Below is a small trained network, with its code and all its weights. Each question gives an input and a target symbol and asks what happens when units are switched off, that is, made to give their printed mean instead of their output.

import numpy as np


def w(rows, s, z=0):
    codes = np.array(rows[::2]) - 128.0
    scale = np.full(codes.shape[1], s)
    scale[-1] = z or s
    return codes * scale


def f(y):
    return y / 2 * (1 + np.tanh(0.7978845608 * (y + 0.044715 * y**3)))


def softmax(a):
    e = np.exp(a - a.max(-1, keepdims=True))
    return e / e.sum(-1, keepdims=True)


def log_softmax(a):
    a = a - a.max(-1, keepdims=True)
    return a - np.log(np.exp(a).sum(-1, keepdims=True))


def net(x, mask):
    ids = ['Θαζμπφ'.index(c) for c in x.split()]
    T = len(ids)
    res = E[ids] + P[:T]
    r = res
    for j in range(2):
        rows = slice(3 * j, 3 * j + 3)
        q, k, v = (r @ M[0][rows].T for M in (Q, K, V))
        z = softmax(np.where(np.tri(T) > 0, q @ k.T / 3**0.5, -1e9)) @ v
        o = O[0][rows]
        res = res + np.where(mask[j], z, o[:, -1]) @ o[:, :-1]
    y = f(res @ A[0][:, :-1].T + A[0][:, -1])
    res = res + np.where(mask[2:10], y, B[0][:, -1]) @ B[0][:, :-1]
    return log_softmax(res[-1] @ U[:, :-1].T + U[:, -1])


Q, K, V, O, A, B = {}, {}, {}, {}, {}, {}
E = w([
[136,119,78,16,255,223,92],'Θ',
[188,68,89,51,67,63,78],'α',
[74,36,206,124,144,79,21],'ζ',
[93,175,152,168,97,39,190],'μ',
[175,213,57,149,116,118,81],'π',
[94,6,68,146,64,210,211],'φ',
],0.015)
P = w([
[47,182,122,3,102,161,102],'0',
[135,151,204,81,106,125,76],'1',
[149,150,173,104,145,123,115],'2',
[163,146,150,122,179,116,142],'3',
[150,149,118,140,192,113,152],'4',
[153,145,89,149,219,101,150],'5',
[145,150,72,154,225,101,158],'6',
],0.012)
Q[0] = w([
[111,25,150,98,98,113,146],'head 1',
[138,125,124,85,199,147,218],'head 1',
[130,139,175,190,125,66,136],'head 1',
[135,254,142,141,139,22,137],'head 2',
[90,184,49,86,204,239,168],'head 2',
[38,174,239,165,210,195,33],'head 2',
],0.008)
K[0] = w([
[105,71,148,137,154,124,132],'head 1',
[115,110,147,149,126,101,166],'head 1',
[69,139,154,87,111,121,152],'head 1',
[123,196,121,189,159,7,101],'head 2',
[149,108,133,126,154,166,126],'head 2',
[92,127,152,132,180,131,105],'head 2',
],0.014)
V[0] = w([
[196,162,112,136,92,48,161],'head 1',
[215,107,72,151,139,107,109],'head 1',
[134,118,176,140,181,81,211],'head 1',
[84,134,185,127,49,82,162],'head 2',
[134,251,116,131,122,118,97],'head 2',
[126,166,114,254,99,144,208],'head 2',
],0.0081)
O[0] = w([
[170,147,94,134,199,195,190,133],'head 1',
[240,49,121,193,212,167,167,134],'head 1',
[143,194,34,135,38,97,153,85],'head 1',
[104,188,138,123,205,7,112,104],'head 2',
[219,132,226,109,168,105,76,148],'head 2',
[127,1,121,114,110,171,36,9],'head 2',
],0.0078,0.012)
A[0] = w([
[85,132,95,182,125,83,111,138],'neuron 1',
[138,206,87,82,134,165,70,185],'neuron 2',
[211,164,146,156,145,99,128,176],'neuron 3',
[138,175,132,105,96,142,140,90],'neuron 4',
[152,107,185,169,137,170,165,229],'neuron 5',
[134,78,182,83,115,49,108,254],'neuron 6',
[169,66,187,218,175,96,145,214],'neuron 7',
[129,95,178,132,80,76,5,217],'neuron 8',
],0.012,0.002)
B[0] = w([
[236,122,123,238,226,60,86,142],'neuron 1',
[96,49,198,124,112,160,84,216],'neuron 2',
[2,206,131,230,160,155,128,251],'neuron 3',
[179,115,60,140,223,142,148,169],'neuron 4',
[141,97,146,102,99,196,103,161],'neuron 5',
[236,1,221,148,74,142,118,226],'neuron 6',
[90,93,176,8,115,75,134,188],'neuron 7',
[35,197,41,45,155,104,113,174],'neuron 8',
],0.008,0.012)
U = w([
[162,26,165,2,123,143,105,158],'Θ',
[205,99,164,231,136,145,99,213],'α',
[120,189,93,128,143,115,148,165],'ζ',
[47,200,26,52,184,111,151,49],'μ',
[57,127,130,184,117,179,29,4],'π',
[34,96,110,111,34,164,147,162],'φ',
],0.0073,0.0037)

Each question gives the input, a string of symbols that net reads in full, and the target symbol t.
The units are the heads (3 rows each of Q, K, V and O) and the neurons (one row each of A and B). Each row of codes is followed by its name. A weight is (code - 128) times the scale printed after its matrix; where a second scale follows, it is the last column's (O, A, B and U).
mask holds one flag per unit, heads first, then neurons. A switched-off unit (its flag False) gives its mean, the last column of its rows in O or B, instead of its output. The means were averaged over made-up inputs and are rounded, as every weight is.
A unit's drop is (log p(t) with every unit on - log p(t) with that unit switched off) / (log p(t) with every unit on - log p(t) with every unit switched off).
The circuit of an input: a set's keep is (log p(t) with only the set's units on - log p(t) with every unit switched off) / (log p(t) with every unit on - log p(t) with every unit switched off). Starting from all 10 units, units are removed one at a time, each time the one whose removal leaves the highest keep (on an exact tie, the one counted first), for as long as the keep stays at least 0.8.
units of the circuit, in order: the units of the circuit, biggest drop first
most important unit: the unit with the biggest drop
top k neurons: the k neurons with the biggest drops, biggest first
heads that matter: for each layer, one digit per head in row order, 1 if its drop is at least 0.15 and else 0, layers parted by /
drop when u is switched off: that unit's drop, to one decimal
input Θ α α Θ α, target ζ: most important unit -> head 2
input α α μ π α, target ζ: heads that matter -> 10
input α Θ μ α, target α: units of the circuit, in order -> neuron 6; neuron 8; neuron 3; head 2
input Θ Θ μ α Θ Θ π, target π: units of the circuit, in order -> neuron 3; head 2; neuron 6
input π μ φ ζ α Θ, target Θ: top 3 neurons -> neuron 3; neuron 2; neuron 5
input Θ α α, target α: heads that matter -> 01
input π Θ Θ α π Θ, target α: top 4 neurons -> neuron 8; neuron 7; neuron 5; neuron 2
input α α α α, target μ: heads that matter -> 11
input Θ α α α Θ ζ, target Θ: heads that matter -> 10
input α α μ φ ζ, target Θ: heads that matter -> 00
input α α α α α Θ μ, target Θ: heads that matter -> 01
input μ α α α Θ α, target μ: units of the circuit, in order -> head 1; neuron 6; head 2
input α α Θ α π α Θ, target α: drop when head 1 is switched off -> 0.8
input μ Θ φ α α μ π, target π: top neuron -> neuron 3
input α ζ ζ φ ζ α Θ, target Θ: drop when neuron 7 is switched off -> -0.2
